Below is a small trained network, with its code and all its weights. Each question gives an input and a class and asks what happens when units are switched off, that is, made to give their printed mean instead of their output.

import numpy as np


def w(rows, s, z=0):
    codes = np.array(rows[::2]) - 128.0
    scale = np.full(codes.shape[1], s)
    scale[-1] = z or s
    return codes * scale


def norm(h):
    return h / np.sqrt((h * h).mean(-1, keepdims=True) + 1e-5)


def f(y):
    return np.maximum(y, 0)


def log_softmax(a):
    a = a - a.max(-1, keepdims=True)
    return a - np.log(np.exp(a).sum(-1, keepdims=True))


def net(x, mask):
    res = np.array(x, float).reshape(1, 5) / 4 @ E
    u = 0
    for l in range(2):
        y = f(norm(res) @ A[l][:, :-1].T + A[l][:, -1])
        res = res + np.where(mask[u : u + 8], y, B[l][:, -1]) @ B[l][:, :-1]
        u += 8
    return log_softmax(norm(res)[-1] @ U[:, :-1].T + U[:, -1])


A, B = {}, {}
E = w([
[197,98,3,202,153,157,80],'x0',
[157,112,127,116,169,169,203],'x1',
[107,134,122,157,81,169,140],'x2',
[223,220,186,163,106,103,146],'x3',
[125,166,106,80,125,157,117],'x4',
],0.0063)
A[0] = w([
[126,202,84,45,120,156,83,128],'L0N0',
[79,143,140,169,108,163,157,116],'L0N1',
[114,141,110,162,96,165,149,39],'L0N2',
[158,111,121,122,151,168,251,10],'L0N3',
[129,141,114,95,207,51,117,49],'L0N4',
[111,76,175,206,130,70,110,2],'L0N5',
[130,137,164,152,129,130,141,40],'L0N6',
[99,96,145,102,141,129,141,18],'L0N7',
],0.012,0.002)
B[0] = w([
[123,61,181,251,140,99,183,213],'L0N0',
[155,127,124,85,62,146,135,186],'L0N1',
[141,142,129,76,54,162,154,168],'L0N2',
[79,126,168,223,172,191,80,255],'L0N3',
[163,121,147,108,31,220,113,190],'L0N4',
[108,89,164,225,127,112,190,189],'L0N5',
[144,137,79,90,134,104,147,167],'L0N6',
[150,154,88,80,167,71,140,186],'L0N7',
],0.012,0.0052)
A[1] = w([
[231,54,205,78,207,177,111,18],'L1N0',
[9,168,231,75,161,119,158,14],'L1N1',
[77,146,157,183,32,42,12,83],'L1N2',
[168,85,166,61,48,189,114,91],'L1N3',
[206,31,95,179,145,146,225,121],'L1N4',
[146,146,13,187,175,150,109,190],'L1N5',
[1,10,97,90,149,136,118,73],'L1N6',
[177,225,183,177,141,129,144,252],'L1N7',
],0.0094,0.0014)
B[1] = w([
[122,165,89,186,57,187,151,166],'L1N0',
[74,65,105,141,56,63,31,217],'L1N1',
[118,112,87,156,202,244,82,189],'L1N2',
[184,208,136,169,82,148,65,175],'L1N3',
[59,185,206,69,92,85,152,255],'L1N4',
[103,66,124,96,79,48,50,207],'L1N5',
[240,182,99,110,216,146,193,219],'L1N6',
[164,104,53,53,210,111,171,235],'L1N7',
],0.011,0.0081)
U = w([
[81,82,82,22,63,7,27,129],'0',
[223,178,56,4,254,103,222,248],'1',
[91,91,130,200,196,204,117,167],'2',
[59,115,215,131,144,76,244,74],'3',
[180,217,143,104,25,189,116,16],'4',
],0.0084,0.0012)

Each question gives the input, the list of numbers given to net, and the class t.
The units are the neurons (one row each of A and B). Each row of codes is followed by its name. A weight is (code - 128) times the scale printed after its matrix; where a second scale follows, it is the last column's (A, B and U).
mask holds one flag per neuron, layer by layer. A switched-off neuron (its flag False) gives its mean, the last column of its row in B, instead of its output. The means were averaged over made-up inputs and are rounded, as every weight is.
A unit's drop is (log p(t) with every unit on - log p(t) with that unit switched off) / (log p(t) with every unit on - log p(t) with every unit switched off).
The circuit of an input: a set's keep is (log p(t) with only the set's units on - log p(t) with every unit switched off) / (log p(t) with every unit on - log p(t) with every unit switched off). Starting from the 12 units with the biggest drops (on a tie, the unit counted first), units are removed one at a time, each time the one whose removal leaves the highest keep (on an exact tie, the one counted first), for as long as the keep stays at least 0.8.
circuit, biggest first: the units of the circuit, biggest drop first
most important unit: the unit with the biggest drop
k most important neurons: the k neurons with the biggest drops, biggest first
top k neurons in layer l: the k neurons of layer l with the biggest drops, biggest first
input [3,-7,-7,6,-5], class 2: circuit, biggest first	L1N2
input [4,4,-8,-5,8], class 3: circuit, biggest first	L0N0; L1N4
input [3,4,-2,-3,-5], class 3: top 3 neurons in layer 1	L1N4; L1N2; L1N1
input [-8,-3,2,3,-7], class 0: 2 most important neurons	L1N1; L0N0
input [-7,1,-8,-5,3], class 4: circuit, biggest first	L0N4; L1N3
input [5,-8,-1,8,-4], class 1: 4 most important neurons	L1N7; L0N3; L1N1; L0N0
input [6,-7,-3,-6,7], class 2: 4 most important neurons	L1N2; L1N7; L1N1; L0N7
input [5,5,-8,-1,8], class 3: circuit, biggest first	L0N0; L1N4
input [-2,7,1,-8,-7], class 1: 2 most important neurons	L1N6; L0N7
input [-1,8,5,-8,-4], class 1: 3 most important neurons	L1N6; L0N7; L0N0
input [8,-7,1,6,-4], class 0: 3 most important neurons	L1N5; L1N6; L0N3
input [-2,-5,-4,1,-7], class 3: top 2 neurons in layer 0	L0N5; L0N3
input [-8,1,-6,-2,-8], class 0: 3 most important neurons	L1N1; L0N0; L0N7
input [-2,7,8,8,-5], class 1: circuit, biggest first	L1N7
input [0,-6,-6,5,-8], class 3: 2 most important neurons	L0N5; L0N3
input [3,-7,-6,4,-7], class 2: 2 most important neurons	L1N2; L0N0
input [0,5,7,-4,7], class 3: top 3 neurons in layer 0	L0N0; L0N4; L0N3
input [8,4,0,7,-6], class 0: 2 most important neurons	L1N5; L1N6
input [8,-4,7,8,-5], class 0: 2 most important neurons	L1N5; L1N6
input [7,7,0,-1,7], class 0: most important unit	L1N5
input [-2,-1,6,-1,6], class 3: 2 most important neurons	L0N0; L0N4
input [-4,7,-7,-6,2], class 2: top 3 neurons in layer 1	L1N4; L1N7; L1N0
input [4,4,-8,6,-2], class 4: top 2 neurons in layer 1	L1N0; L1N6
input [-6,-3,-1,8,-3], class 1: top 3 neurons in layer 1	L1N7; L1N5; L1N4
